Below are the code and all the weights of a small trained network. Each question names an input and a target symbol and asks about switching units off, where a switched-off unit gives its printed mean instead of its output.

import numpy as np


def w(rows, s, z=0):
    codes = np.array(rows[::2]) - 128.0
    scale = np.full(codes.shape[1], s)
    scale[-1] = z or s
    return codes * scale


def softmax(a):
    e = np.exp(a - a.max(-1, keepdims=True))
    return e / e.sum(-1, keepdims=True)


def log_softmax(a):
    a = a - a.max(-1, keepdims=True)
    return a - np.log(np.exp(a).sum(-1, keepdims=True))


def net(x, mask):
    ids = ['αβγδεηθλμξπστω'.index(c) for c in x.split()]
    T = len(ids)
    res = E[ids] + P[:T]
    u = 0
    for l in range(2):
        r = res
        for j in range(3):
            rows = slice(4 * j, 4 * j + 4)
            q, k, v = (r @ M[l][rows].T for M in (Q, K, V))
            z = softmax(np.where(np.tri(T) > 0, q @ k.T / 4**0.5, -1e9)) @ v
            o = O[l][rows]
            res = res + np.where(mask[u + j], z, o[:, -1]) @ o[:, :-1]
        u += 3
    return log_softmax(res[-1] @ U[:, :-1].T + U[:, -1])


Q, K, V, O = {}, {}, {}, {}
E = w([
[136,148,226,200,89,86,110],'α',
[143,41,125,64,85,179,136],'β',
[161,91,178,171,73,142,204],'γ',
[63,59,119,166,203,112,152],'δ',
[138,83,207,155,173,198,68],'ε',
[191,98,152,47,147,112,65],'η',
[148,196,195,157,175,91,111],'θ',
[93,73,149,68,52,91,85],'λ',
[176,171,140,109,189,142,212],'μ',
[134,112,114,90,96,80,247],'ξ',
[122,148,174,136,101,52,170],'π',
[88,144,96,36,191,89,106],'σ',
[160,151,179,168,177,93,190],'τ',
[180,202,180,107,80,162,109],'ω',
],0.014)
P = w([
[109,148,213,125,108,117,193],'0',
[206,92,120,162,117,54,160],'1',
[78,127,249,85,136,135,182],'2',
[183,104,109,143,145,100,92],'3',
[68,114,253,70,148,145,156],'4',
[166,103,102,129,165,125,47],'5',
[62,98,253,52,162,148,139],'6',
[162,99,99,116,182,146,8],'7',
[50,74,247,50,168,148,129],'8',
],0.011)
Q[0] = w([
[122,123,179,100,151,135,157],'0.h0',
[133,158,81,165,128,96,136],'0.h0',
[123,91,162,106,149,93,165],'0.h0',
[157,165,84,161,112,150,144],'0.h0',
[140,163,83,167,16,142,103],'0.h1',
[61,101,219,59,114,177,171],'0.h1',
[182,170,148,82,167,159,109],'0.h1',
[181,144,41,143,129,169,124],'0.h1',
[107,16,121,86,101,174,127],'0.h2',
[74,86,116,206,178,106,131],'0.h2',
[200,105,130,217,91,212,135],'0.h2',
[128,119,2,158,122,124,197],'0.h2',
],0.013)
K[0] = w([
[100,73,150,115,134,155,95],'0.h0',
[131,160,128,145,139,100,182],'0.h0',
[106,25,130,110,172,110,116],'0.h0',
[158,168,157,172,98,105,166],'0.h0',
[155,191,148,166,9,119,127],'0.h1',
[108,23,130,76,125,169,71],'0.h1',
[138,197,134,78,182,181,108],'0.h1',
[159,198,109,140,113,170,195],'0.h1',
[106,13,108,101,89,162,125],'0.h2',
[59,90,135,242,197,110,138],'0.h2',
[171,127,146,210,84,248,146],'0.h2',
[100,150,65,154,126,157,182],'0.h2',
],0.012)
V[0] = w([
[157,207,137,160,102,138,104],'0.h0',
[105,109,140,160,150,140,3],'0.h0',
[120,158,151,156,108,87,170],'0.h0',
[113,130,181,170,133,109,136],'0.h0',
[55,112,129,158,60,144,159],'0.h1',
[169,104,152,123,108,121,102],'0.h1',
[142,106,84,118,76,147,159],'0.h1',
[159,159,139,130,134,31,137],'0.h1',
[87,110,114,132,143,86,177],'0.h2',
[127,177,120,141,123,113,184],'0.h2',
[133,75,108,108,140,134,54],'0.h2',
[46,134,151,121,109,70,112],'0.h2',
],0.011)
O[0] = w([
[168,254,140,154,117,147,156,13],'0.h0',
[38,177,151,197,99,125,18,94],'0.h0',
[227,131,166,132,79,84,171,167],'0.h0',
[156,144,196,139,125,29,115,247],'0.h0',
[97,177,83,156,54,249,160,61],'0.h1',
[175,58,171,185,73,113,82,186],'0.h1',
[155,89,119,85,98,214,145,4],'0.h1',
[180,127,64,114,63,19,183,197],'0.h1',
[96,187,60,169,136,139,85,120],'0.h2',
[159,176,111,141,153,224,132,95],'0.h2',
[85,43,96,73,130,15,131,92],'0.h2',
[73,191,93,151,37,130,147,184],'0.h2',
],0.0057,0.004)
Q[1] = w([
[135,105,187,111,122,111,125],'1.h0',
[22,140,219,80,128,96,198],'1.h0',
[64,136,254,137,162,69,232],'1.h0',
[194,139,11,201,121,133,20],'1.h0',
[82,154,182,43,107,158,172],'1.h1',
[138,169,84,69,153,64,170],'1.h1',
[135,93,113,182,111,112,174],'1.h1',
[115,98,47,173,78,86,112],'1.h1',
[96,176,120,105,187,108,193],'1.h2',
[196,103,8,129,174,118,103],'1.h2',
[106,111,175,39,90,42,176],'1.h2',
[159,101,34,117,86,142,26],'1.h2',
],0.0068)
K[1] = w([
[113,120,125,148,144,138,89],'1.h0',
[27,94,93,108,135,137,72],'1.h0',
[61,53,77,108,155,104,60],'1.h0',
[242,199,138,178,110,137,188],'1.h0',
[67,65,47,130,159,126,105],'1.h1',
[125,149,127,77,158,74,154],'1.h1',
[148,142,125,100,139,142,139],'1.h1',
[175,133,122,73,92,127,120],'1.h1',
[44,131,178,101,147,143,160],'1.h2',
[153,183,129,152,116,138,171],'1.h2',
[97,155,94,117,149,147,80],'1.h2',
[254,161,151,172,131,152,133],'1.h2',
],0.01)
V[1] = w([
[142,145,103,2,33,113,46],'1.h0',
[58,135,62,112,41,110,162],'1.h0',
[174,44,205,165,56,142,136],'1.h0',
[149,253,170,92,107,122,170],'1.h0',
[130,145,83,156,205,100,113],'1.h1',
[183,145,133,45,80,155,124],'1.h1',
[130,159,198,145,119,146,168],'1.h1',
[62,76,131,121,121,110,140],'1.h1',
[126,49,130,33,176,123,144],'1.h2',
[164,170,134,84,196,175,81],'1.h2',
[189,91,112,142,136,150,157],'1.h2',
[157,127,58,134,156,54,123],'1.h2',
],0.0087)
O[1] = w([
[173,176,109,2,49,119,20,95],'1.h0',
[135,160,149,73,21,142,205,58],'1.h0',
[144,78,63,210,68,169,38,254],'1.h0',
[168,234,133,157,167,125,112,144],'1.h0',
[75,83,150,124,88,125,85,78],'1.h1',
[195,154,169,116,133,144,133,161],'1.h1',
[152,137,69,95,108,132,169,240],'1.h1',
[74,149,86,194,172,125,139,101],'1.h1',
[132,107,59,88,160,146,125,174],'1.h2',
[171,125,182,104,236,154,75,68],'1.h2',
[130,136,106,143,153,163,196,144],'1.h2',
[88,178,92,105,176,80,162,130],'1.h2',
],0.0076,0.0082)
U = w([
[132,136,179,166,80,93,113,1],'α',
[125,112,105,95,131,225,117,159],'β',
[145,105,154,156,102,165,140,35],'γ',
[85,114,203,139,113,132,188,156],'δ',
[112,152,102,196,148,160,65,156],'ε',
[219,53,114,118,113,1,134,154],'η',
[126,163,169,140,131,76,118,33],'θ',
[127,147,129,102,61,126,117,107],'λ',
[131,138,145,100,185,173,143,99],'μ',
[140,138,109,92,123,149,169,90],'ξ',
[135,154,141,127,98,96,145,64],'π',
[118,168,177,50,140,96,154,127],'σ',
[150,162,45,176,156,93,106,215],'τ',
[126,175,177,120,135,187,82,186],'ω',
],0.0074,0.0059)

Each question gives the input, a string of symbols that net reads in full, and the target symbol t.
The units are the heads (4 rows each of Q, K, V and O). Each row of codes is followed by its name. A weight is (code - 128) times the scale printed after its matrix; where a second scale follows, it is the last column's (O and U).
mask holds one flag per head, layer by layer. A switched-off head (its flag False) gives its mean, the last column of its rows in O, instead of its output. The means were averaged over made-up inputs and are rounded, as every weight is.
A unit's drop is (log p(t) with every unit on - log p(t) with that unit switched off) / (log p(t) with every unit on - log p(t) with every unit switched off).
The circuit of an input: a set's keep is (log p(t) with only the set's units on - log p(t) with every unit switched off) / (log p(t) with every unit on - log p(t) with every unit switched off). Starting from all 6 units, units are removed one at a time, each time the one whose removal leaves the highest keep (on an exact tie, the one counted first), for as long as the keep stays at least 0.8.
units of the circuit, in order: the units of the circuit, biggest drop first
unit that matters most: the unit with the biggest drop
which heads matter: for each layer, one digit per head in row order, 1 if its drop is at least 0.15 and else 0, layers parted by /
input ω σ β ω β δ ω λ μ, target λ: unit that matters most : 1.h0
input σ α δ, target δ: units of the circuit, in order : 1.h0; 0.h1
input δ ε θ ξ μ, target ε: units of the circuit, in order : 0.h2; 1.h0; 0.h0
input ω π ξ ξ ω α ω σ δ, target δ: units of the circuit, in order : 1.h0; 0.h0
input β ω θ ξ δ μ δ ω σ, target σ: units of the circuit, in order : 1.h0; 0.h2
input α ω δ δ λ, target λ: which heads matter : 001 / 100
input μ λ η η, target τ: units of the circuit, in order : 0.h0; 1.h0
input ε η ω ω ξ γ τ δ ω, target δ: which heads matter : 001 / 110
input ε θ γ, target ε: which heads matter : 010 / 100
input θ ω μ ε π θ π, target ε: units of the circuit, in order : 0.h2; 0.h0; 1.h0
input ω θ η ω ω, target η: units of the circuit, in order : 0.h1; 0.h2
input η π ξ η β δ γ, target δ: units of the circuit, in order : 1.h0; 1.h1
input ξ ω μ, target μ: which heads matter : 101 / 101
input ω τ π μ μ θ μ, target μ: units of the circuit, in order : 1.h0; 1.h2; 0.h0; 0.h2
input ω τ θ μ ξ, target ξ: units of the circuit, in order : 0.h0; 0.h1; 1.h0; 1.h2
input δ δ β ω ω ε, target η: which heads matter : 001 / 100
input ξ γ β ε ξ λ η μ, target η: which heads matter : 011 / 100
input τ λ γ δ β π γ, target β: unit that matters most : 0.h0
input ξ ω ξ μ γ μ μ ε ω, target ε: units of the circuit, in order : 0.h0; 1.h1
input β π μ ω ω π β δ, target η: unit that matters most : 0.h2
input ξ δ μ δ γ γ μ, target δ: which heads matter : 000 / 110
input ω θ η μ μ, target η: units of the circuit, in order : 0.h1; 1.h0
input σ μ ε θ ω ω τ β τ, target β: which heads matter : 001 / 100
input λ ω ω τ δ ξ τ ω π, target δ: which heads matter : 010 / 100
input λ δ δ ω τ, target δ: which heads matter : 000 / 100
input μ λ α σ β ξ θ, target β: which heads matter : 110 / 101
